Here is a tiny trained network, its code and every weight. The questions are about switching its units off for an input and a class, where a switched-off unit gives its printed mean instead of its output.

import numpy as np


def w(rows, s, z=0):
    codes = np.array(rows[::2]) - 128.0
    scale = np.full(codes.shape[1], s)
    scale[-1] = z or s
    return codes * scale


def norm(h):
    return h / np.sqrt((h * h).mean(-1, keepdims=True) + 1e-5)


def f(y):
    return np.maximum(y, 0)


def log_softmax(a):
    a = a - a.max(-1, keepdims=True)
    return a - np.log(np.exp(a).sum(-1, keepdims=True))


def net(x, mask):
    res = np.array(x, float).reshape(1, 8) / 4 @ E
    u = 0
    for l in range(4):
        y = f(norm(res) @ A[l][:, :-1].T + A[l][:, -1])
        res = res + np.where(mask[u : u + 5], y, B[l][:, -1]) @ B[l][:, :-1]
        u += 5
    return log_softmax(norm(res)[-1] @ U[:, :-1].T + U[:, -1])


A, B = {}, {}
E = w([
[109,200,173,189,221,168,198,108,140,86,120],'x0',
[254,157,149,50,142,124,149,129,152,189,79],'x1',
[88,228,17,121,127,194,62,189,182,109,66],'x2',
[51,95,149,118,68,76,183,76,54,77,111],'x3',
[134,27,100,113,64,190,97,246,102,155,104],'x4',
[95,123,196,182,124,161,129,177,130,48,93],'x5',
[200,120,118,129,34,64,213,166,183,130,141],'x6',
[61,77,128,151,199,181,110,173,126,188,194],'x7',
],0.0052)
A[0] = w([
[48,197,171,140,141,44,101,102,52,50,77,90],'0.n0',
[82,183,159,199,102,205,59,184,125,103,158,113],'0.n1',
[42,78,129,153,111,102,172,17,64,13,85,51],'0.n2',
[78,134,101,123,228,134,75,177,59,136,98,5],'0.n3',
[71,3,137,138,137,39,101,68,101,130,183,69],'0.n4',
],0.005,0.0027)
B[0] = w([
[100,142,132,81,126,180,145,143,188,110,153,230],'0.n0',
[156,154,125,241,104,136,104,156,103,87,55,201],'0.n1',
[114,205,193,86,99,155,90,152,70,106,175,253],'0.n2',
[2,101,86,112,174,102,94,108,113,164,120,174],'0.n3',
[103,131,107,203,68,144,192,109,127,176,163,231],'0.n4',
],0.0079,0.0045)
A[1] = w([
[213,126,130,68,2,91,165,148,158,167,117,63],'1.n0',
[122,139,136,161,66,134,144,189,130,172,155,180],'1.n1',
[104,112,87,141,156,165,76,144,130,146,133,3],'1.n2',
[139,158,128,177,177,128,79,87,158,142,149,103],'1.n3',
[131,142,143,78,65,147,106,146,126,181,173,64],'1.n4',
],0.0055,0.0015)
B[1] = w([
[47,64,95,79,208,183,73,145,116,147,105,253],'1.n0',
[176,152,116,189,98,24,187,121,76,131,193,219],'1.n1',
[104,42,163,138,111,94,133,173,132,214,34,173],'1.n2',
[70,95,82,81,192,148,145,30,211,131,189,175],'1.n3',
[242,107,88,253,22,122,126,129,134,98,80,189],'1.n4',
],0.0053,0.0046)
A[2] = w([
[173,58,216,101,126,181,198,87,100,179,161,77],'2.n0',
[171,222,88,78,202,121,176,25,199,164,118,31],'2.n1',
[126,123,124,186,134,136,82,199,171,92,90,129],'2.n2',
[14,86,63,152,183,197,64,170,97,160,118,4],'2.n3',
[213,115,2,80,62,95,66,182,124,172,54,17],'2.n4',
],0.0061,0.002)
B[2] = w([
[129,136,118,121,167,57,179,162,77,83,85,218],'2.n0',
[213,158,157,146,211,152,86,120,164,176,255,226],'2.n1',
[109,140,46,172,130,131,174,109,208,103,95,197],'2.n2',
[156,114,151,110,148,157,124,32,100,205,94,237],'2.n3',
[124,73,117,67,84,115,82,189,180,110,161,255],'2.n4',
],0.0092,0.0052)
A[3] = w([
[85,151,193,117,130,209,115,87,122,26,151,48],'3.n0',
[73,96,144,212,190,192,83,143,132,168,73,45],'3.n1',
[173,114,79,58,19,166,100,129,96,137,132,127],'3.n2',
[3,226,173,73,136,137,90,90,111,55,139,66],'3.n3',
[193,106,213,57,218,60,195,200,88,85,77,4],'3.n4',
],0.0058,0.0022)
B[3] = w([
[125,177,150,50,54,186,2,120,144,98,141,222],'3.n0',
[94,129,94,85,146,181,137,29,99,159,42,219],'3.n1',
[132,80,198,122,146,92,112,192,185,167,128,245],'3.n2',
[111,159,243,17,41,178,107,205,87,117,116,253],'3.n3',
[97,191,55,122,185,65,51,64,101,44,31,215],'3.n4',
],0.0077,0.0037)
U = w([
[157,144,120,106,197,37,176,105,67,32,39,114],'0',
[222,177,143,119,231,143,116,93,175,167,248,105],'1',
[169,21,97,39,69,86,88,245,197,154,134,177],'2',
[44,101,112,123,163,230,84,50,112,219,42,153],'3',
[81,209,235,46,49,194,114,152,97,63,168,188],'4',
[92,69,159,201,84,78,236,120,28,155,213,122],'5',
[113,150,57,212,93,191,205,169,212,44,84,6],'6',
],0.012,0.0019)

Each question gives the input, the list of numbers given to net, and the class t.
The units are the neurons (one row each of A and B). Each row of codes is followed by its name. A weight is (code - 128) times the scale printed after its matrix; where a second scale follows, it is the last column's (A, B and U).
mask holds one flag per neuron, layer by layer. A switched-off neuron (its flag False) gives its mean, the last column of its row in B, instead of its output. The means were averaged over made-up inputs and are rounded, as every weight is.
A unit's drop is (log p(t) with every unit on - log p(t) with that unit switched off) / (log p(t) with every unit on - log p(t) with every unit switched off).
The circuit of an input: a set's keep is (log p(t) with only the set's units on - log p(t) with every unit switched off) / (log p(t) with every unit on - log p(t) with every unit switched off). Starting from the 12 units with the biggest drops (on a tie, the unit counted first), units are removed one at a time, each time the one whose removal leaves the highest keep (on an exact tie, the one counted first), for as long as the keep stays at least 0.8.
circuit, biggest first: the units of the circuit, biggest drop first
most important unit: the unit with the biggest drop
top k neurons: the k neurons with the biggest drops, biggest first
top k neurons in layer l: the k neurons of layer l with the biggest drops, biggest first
drop when u is switched off: that unit's drop, to one decimal
input [0,1,-8,6,-6,-2,-2,-4], class 4: circuit, biggest first : 0.n2
input [7,7,4,-7,4,4,-1,-3], class 6: top 2 neurons : 2.n2; 0.n1
input [-7,6,-5,-3,-2,-7,-5,5], class 2: top 2 neurons : 1.n4; 2.n4
input [1,5,-8,-8,5,8,7,-8], class 0: circuit, biggest first : 3.n4; 2.n0
input [-3,-5,3,-3,6,7,0,1], class 6: top 3 neurons : 0.n1; 2.n2; 1.n0
input [-1,-1,-4,4,7,6,6,-4], class 5: top 4 neurons : 2.n4; 1.n1; 3.n0; 3.n3
input [1,4,7,2,-2,5,7,-4], class 2: top 2 neurons : 2.n4; 0.n1
input [1,0,-7,-2,5,-8,-4,-4], class 0: top 2 neurons : 2.n0; 3.n4
input [5,3,-7,-1,-4,0,6,-2], class 0: top 2 neurons : 2.n0; 3.n4
input [-5,5,-8,4,1,2,-4,5], class 5: top 2 neurons : 0.n4; 1.n1
input [-4,-2,-4,2,5,8,6,-1], class 5: circuit, biggest first : 2.n4; 1.n1
input [1,1,-5,1,-4,4,-8,4], class 4: top 2 neurons : 3.n3; 0.n2
input [2,2,-7,7,-2,-8,5,-4], class 0: circuit, biggest first : 2.n0; 3.n4
input [-5,-7,-4,-4,-3,-4,-3,-6], class 5: circuit, biggest first : 0.n4
input [6,6,-1,6,-1,-5,-6,1], class 1: top 2 neurons in layer 2 : 2.n1; 2.n4
input [6,8,-2,8,-6,-1,3,-1], class 1: top 2 neurons in layer 0 : 0.n0; 0.n1
input [4,-7,1,3,7,0,3,7], class 3: top 2 neurons : 3.n1; 2.n3
input [0,-1,-2,8,8,-8,6,7], class 5: top 2 neurons : 0.n4; 1.n1
input [-7,-6,-2,5,3,-2,-2,-3], class 5: drop when 0.n4 is switched off : 1.0
input [0,-3,-6,-2,2,-6,-2,2], class 5: most important unit : 0.n4
input [7,4,-5,8,0,0,3,8], class 0: drop when 3.n4 is switched off : 0.5
input [4,-6,0,-8,7,-1,3,-5], class 6: drop when 2.n2 is switched off : 0.4
